Below are the code and all the weights of a small trained network. Each question names an input and a class and asks about switching units off, where a switched-off unit gives its printed mean instead of its output.

import numpy as np


def w(rows, s, z=0):
    codes = np.array(rows[::2]) - 128.0
    scale = np.full(codes.shape[1], s)
    scale[-1] = z or s
    return codes * scale


def norm(h):
    return h / np.sqrt((h * h).mean(-1, keepdims=True) + 1e-5)


def f(y):
    return np.maximum(y, 0)


def log_softmax(a):
    a = a - a.max(-1, keepdims=True)
    return a - np.log(np.exp(a).sum(-1, keepdims=True))


def net(x, mask):
    res = np.array(x, float).reshape(1, 4) / 4 @ E
    u = 0
    for l in range(2):
        y = f(norm(res) @ A[l][:, :-1].T + A[l][:, -1])
        res = res + np.where(mask[u : u + 10], y, B[l][:, -1]) @ B[l][:, :-1]
        u += 10
    return log_softmax(norm(res)[-1] @ U[:, :-1].T + U[:, -1])


A, B = {}, {}
E = w([
[105,181,83,2,20,91],'x0',
[41,185,118,64,219,71],'x1',
[124,250,206,151,168,236],'x2',
[92,108,92,138,116,142],'x3',
],0.0069)
A[0] = w([
[92,151,137,21,64,169,133],'L0N0',
[128,141,88,171,151,79,2],'L0N1',
[76,154,62,199,113,89,56],'L0N2',
[211,157,2,194,108,184,237],'L0N3',
[202,52,163,199,114,128,105],'L0N4',
[139,159,135,67,164,128,122],'L0N5',
[196,155,87,143,186,45,174],'L0N6',
[236,14,117,106,103,116,174],'L0N7',
[154,25,126,61,41,138,5],'L0N8',
[98,142,165,177,184,180,49],'L0N9',
],0.0089,0.0031)
B[0] = w([
[146,169,163,92,76,78,228],'L0N0',
[96,1,125,98,149,96,138],'L0N1',
[103,113,196,137,143,193,144],'L0N2',
[163,145,229,126,193,115,216],'L0N3',
[49,174,216,150,91,90,225],'L0N4',
[28,143,162,178,134,133,183],'L0N5',
[69,110,51,58,187,195,187],'L0N6',
[39,183,92,160,101,114,253],'L0N7',
[136,172,20,206,74,56,210],'L0N8',
[170,117,53,170,160,161,201],'L0N9',
],0.0069,0.0064)
A[1] = w([
[167,109,67,81,161,79,191],'L1N0',
[95,75,85,67,122,139,63],'L1N1',
[115,114,44,136,207,157,42],'L1N2',
[143,170,118,150,107,141,5],'L1N3',
[106,163,105,67,122,88,203],'L1N4',
[154,89,106,200,116,103,75],'L1N5',
[90,87,108,80,100,142,4],'L1N6',
[205,168,119,122,2,174,255],'L1N7',
[171,155,201,140,49,167,10],'L1N8',
[230,61,171,156,45,216,187],'L1N9',
],0.0095,0.0031)
B[1] = w([
[118,119,63,58,103,194,180],'L1N0',
[122,63,105,3,96,171,163],'L1N1',
[155,83,35,62,169,172,192],'L1N2',
[144,140,76,65,35,74,139],'L1N3',
[50,171,169,186,67,127,255],'L1N4',
[89,227,201,157,45,58,166],'L1N5',
[136,157,131,86,153,181,145],'L1N6',
[250,60,113,186,140,94,239],'L1N7',
[230,31,136,93,172,142,178],'L1N8',
[148,33,179,68,159,71,166],'L1N9',
],0.0072,0.0057)
U = w([
[53,178,218,163,94,80,252],'0',
[116,147,79,168,78,43,66],'1',
[68,45,41,66,220,110,189],'2',
[43,153,97,58,69,119,103],'3',
[170,72,199,198,190,140,87],'4',
[255,114,206,42,79,90,5],'5',
[117,168,78,111,233,204,190],'6',
],0.009,0.0034)

Each question gives the input, the list of numbers given to net, and the class t.
The units are the neurons (one row each of A and B). Each row of codes is followed by its name. A weight is (code - 128) times the scale printed after its matrix; where a second scale follows, it is the last column's (A, B and U).
mask holds one flag per neuron, layer by layer. A switched-off neuron (its flag False) gives its mean, the last column of its row in B, instead of its output. The means were averaged over made-up inputs and are rounded, as every weight is.
A unit's drop is (log p(t) with every unit on - log p(t) with that unit switched off) / (log p(t) with every unit on - log p(t) with every unit switched off).
The circuit of an input: a set's keep is (log p(t) with only the set's units on - log p(t) with every unit switched off) / (log p(t) with every unit on - log p(t) with every unit switched off). Starting from the 12 units with the biggest drops (on a tie, the unit counted first), units are removed one at a time, each time the one whose removal leaves the highest keep (on an exact tie, the one counted first), for as long as the keep stays at least 0.8.
circuit, biggest first: the units of the circuit, biggest drop first
k most important neurons: the k neurons with the biggest drops, biggest first
top k neurons in layer l: the k neurons of layer l with the biggest drops, biggest first
drop when u is switched off: that unit's drop, to one decimal
input [-7,-2,-3,-7], class 0: circuit, biggest first -> (L0N4)
input [7,0,5,-2], class 5: circuit, biggest first -> (L1N7; L0N7)
input [-5,-3,-7,7], class 0: circuit, biggest first -> (L0N4; L1N5)
input [-7,1,-2,-8], class 2: circuit, biggest first -> (L0N6; L1N2)
input [6,-1,8,-6], class 5: 4 most important neurons -> (L1N8; L1N7; L0N7; L0N4)
input [-3,-8,-1,2], class 0: 2 most important neurons -> (L0N7; L0N4)
input [-3,0,-8,5], class 0: top 3 neurons in layer 0 -> (L0N4; L0N7; L0N9)
input [-3,-8,-7,-2], class 0: top 3 neurons in layer 0 -> (L0N4; L0N7; L0N3)
input [-2,-1,7,-1], class 4: 3 most important neurons -> (L0N6; L0N7; L1N9)
input [-5,-8,-8,-6], class 0: top 3 neurons in layer 0 -> (L0N4; L0N7; L0N3)
input [-6,-7,-1,-3], class 0: 3 most important neurons -> (L0N4; L0N7; L1N7)
input [-3,-8,-1,4], class 0: top 2 neurons in layer 0 -> (L0N7; L0N4)
input [-2,-4,-7,1], class 0: top 2 neurons in layer 0 -> (L0N4; L0N3)
input [7,-3,1,1], class 5: circuit, biggest first -> (L1N7)
input [8,-6,8,4], class 5: drop when L0N0 is switched off -> 0.0
input [-7,-6,-6,2], class 0: drop when L0N4 is switched off -> 0.1
input [-2,-8,-8,2], class 0: drop when L0N4 is switched off -> 0.3
